Here is a tiny trained network, its code and every weight. The questions are about switching its units off for an input and a target symbol, where a switched-off unit gives its printed mean instead of its output.

import numpy as np


def w(rows, s, z=0):
    codes = np.array(rows[::2]) - 128.0
    scale = np.full(codes.shape[1], s)
    scale[-1] = z or s
    return codes * scale


def f(y):
    return y / 2 * (1 + np.tanh(0.7978845608 * (y + 0.044715 * y**3)))


def softmax(a):
    e = np.exp(a - a.max(-1, keepdims=True))
    return e / e.sum(-1, keepdims=True)


def log_softmax(a):
    a = a - a.max(-1, keepdims=True)
    return a - np.log(np.exp(a).sum(-1, keepdims=True))


def net(x, mask):
    ids = ['αβγεζηλμξπτφψω'.index(c) for c in x.split()]
    T = len(ids)
    res = E[ids] + P[:T]
    q, k, v = (res @ M[0].T for M in (Q, K, V))
    z = softmax(np.where(np.tri(T) > 0, q @ k.T / 2**0.5, -1e9)) @ v
    res = res + np.where(mask[0], z, O[0][:, -1]) @ O[0][:, :-1]
    y = f(res @ A[0][:, :-1].T + A[0][:, -1])
    res = res + np.where(mask[1:17], y, B[0][:, -1]) @ B[0][:, :-1]
    return log_softmax(res[-1] @ U[:, :-1].T + U[:, -1])


Q, K, V, O, A, B = {}, {}, {}, {}, {}, {}
E = w([
[126,188,41,149],'α',
[47,154,85,207],'β',
[19,205,164,78],'γ',
[143,117,142,146],'ε',
[117,178,78,150],'ζ',
[75,177,140,136],'η',
[138,96,121,210],'λ',
[199,117,126,148],'μ',
[229,137,126,109],'ξ',
[149,221,97,6],'π',
[157,100,121,23],'τ',
[74,172,155,137],'φ',
[206,2,126,125],'ψ',
[36,5,42,92],'ω',
],0.018)
P = w([
[32,163,247,254],'0',
[76,148,224,224],'1',
[120,134,203,190],'2',
[159,142,130,188],'3',
[200,133,83,173],'4',
[222,140,51,184],'5',
[242,139,11,177],'6',
],0.0058)
Q[0] = w([
[242,152,224,64],'head 0',
[251,186,98,161],'head 0',
],0.014)
K[0] = w([
[131,25,93,8],'head 0',
[187,132,27,118],'head 0',
],0.013)
V[0] = w([
[218,249,160,67],'head 0',
[109,145,160,241],'head 0',
],0.011)
O[0] = w([
[137,190,254,152,91],'head 0',
[204,191,98,170,255],'head 0',
],0.0099,0.0044)
A[0] = w([
[60,24,92,58,121],'neuron 0',
[115,116,127,135,95],'neuron 1',
[112,64,157,223,255],'neuron 2',
[174,91,117,96,109],'neuron 3',
[89,110,160,187,105],'neuron 4',
[9,176,114,139,85],'neuron 5',
[150,140,88,216,116],'neuron 6',
[144,213,140,24,37],'neuron 7',
[56,231,108,76,100],'neuron 8',
[155,60,174,141,159],'neuron 9',
[88,57,84,131,202],'neuron 10',
[157,73,181,40,208],'neuron 11',
[97,169,209,155,151],'neuron 12',
[115,131,51,144,209],'neuron 13',
[218,206,111,86,192],'neuron 14',
[240,100,144,180,98],'neuron 15',
],0.012,0.0051)
B[0] = w([
[90,129,188,188,228],'neuron 0',
[141,129,127,121,121],'neuron 1',
[137,93,52,138,196],'neuron 2',
[133,114,97,105,157],'neuron 3',
[144,132,85,131,131],'neuron 4',
[141,68,125,148,154],'neuron 5',
[131,61,209,138,253],'neuron 6',
[94,79,86,47,152],'neuron 7',
[250,104,138,150,178],'neuron 8',
[148,179,74,66,155],'neuron 9',
[80,135,110,64,212],'neuron 10',
[175,155,114,182,169],'neuron 11',
[88,223,109,135,195],'neuron 12',
[146,160,91,161,250],'neuron 13',
[56,181,133,117,247],'neuron 14',
[154,70,173,37,224],'neuron 15',
],0.021,0.011)
U = w([
[109,204,196,233,180],'α',
[70,180,221,149,99],'β',
[92,147,159,120,91],'γ',
[123,88,120,113,197],'ε',
[105,101,107,103,107],'ζ',
[167,46,68,229,17],'η',
[181,30,121,103,3],'λ',
[79,96,156,16,184],'μ',
[36,173,132,28,43],'ξ',
[110,195,44,56,57],'π',
[234,141,23,113,203],'τ',
[104,146,105,28,131],'φ',
[135,82,2,15,69],'ψ',
[61,111,23,112,179],'ω',
],0.0063)

Each question gives the input, a string of symbols that net reads in full, and the target symbol t.
The units are the heads (2 rows each of Q, K, V and O) and the neurons (one row each of A and B). Each row of codes is followed by its name. A weight is (code - 128) times the scale printed after its matrix; where a second scale follows, it is the last column's (O, A, B and U).
mask holds one flag per unit, heads first, then neurons. A switched-off unit (its flag False) gives its mean, the last column of its rows in O or B, instead of its output. The means were averaged over made-up inputs and are rounded, as every weight is.
A unit's drop is (log p(t) with every unit on - log p(t) with that unit switched off) / (log p(t) with every unit on - log p(t) with every unit switched off).
The circuit of an input: a set's keep is (log p(t) with only the set's units on - log p(t) with every unit switched off) / (log p(t) with every unit on - log p(t) with every unit switched off). Starting from the 12 units with the biggest drops (on a tie, the unit counted first), units are removed one at a time, each time the one whose removal leaves the highest keep (on an exact tie, the one counted first), for as long as the keep stays at least 0.8.
circuit, biggest first: the units of the circuit, biggest drop first
unit that matters most: the unit with the biggest drop
top k neurons: the k neurons with the biggest drops, biggest first
drop of u: that unit's drop, to one decimal
input μ γ ζ φ, target α: unit that matters most	neuron 15
input π μ ε, target π: circuit, biggest first	(head 0; neuron 12; neuron 6; neuron 0)
input μ τ ψ φ φ ω ε, target ω: top 3 neurons	(neuron 10; neuron 0; neuron 13)
input η ζ φ α ψ μ τ, target α: top 4 neurons	(neuron 11; neuron 0; neuron 15; neuron 2)
input μ μ π ε μ μ ζ, target α: circuit, biggest first	(neuron 10; neuron 2)
input μ ε τ ξ ε, target τ: circuit, biggest first	(neuron 0; neuron 10)
input ψ ξ μ, target ψ: circuit, biggest first	(head 0; neuron 0)
input ζ β μ μ μ μ ε, target μ: top 2 neurons	(neuron 15; neuron 13)
input μ β β ζ λ ξ ω, target ω: top 3 neurons	(neuron 10; neuron 13; neuron 0)
input τ α μ, target τ: top 3 neurons	(neuron 14; neuron 10; neuron 11)
input ω β ψ, target ω: top 3 neurons	(neuron 0; neuron 10; neuron 13)
input π ζ μ, target π: top 3 neurons	(neuron 12; neuron 6; neuron 9)
input τ τ ζ π, target τ: top 4 neurons	(neuron 8; neuron 11; neuron 10; neuron 7)
input γ μ ζ ε η, target α: circuit, biggest first	(neuron 15)
input ψ γ μ μ π ξ, target π: top 2 neurons	(neuron 11; neuron 12)
input β ψ μ π, target ψ: top 2 neurons	(neuron 7; neuron 8)
input β ε μ β μ η, target α: top 2 neurons	(neuron 13; neuron 10)
input ψ ε ψ ω, target ω: top 2 neurons	(neuron 10; neuron 15)
input ζ μ ε α ω ε, target ω: drop of head 0	1.5
input ω φ μ, target ω: drop of head 0	1.7
input τ μ μ ψ γ, target τ: unit that matters most	neuron 8
input α ζ ψ μ, target ψ: drop of neuron 9	0.0
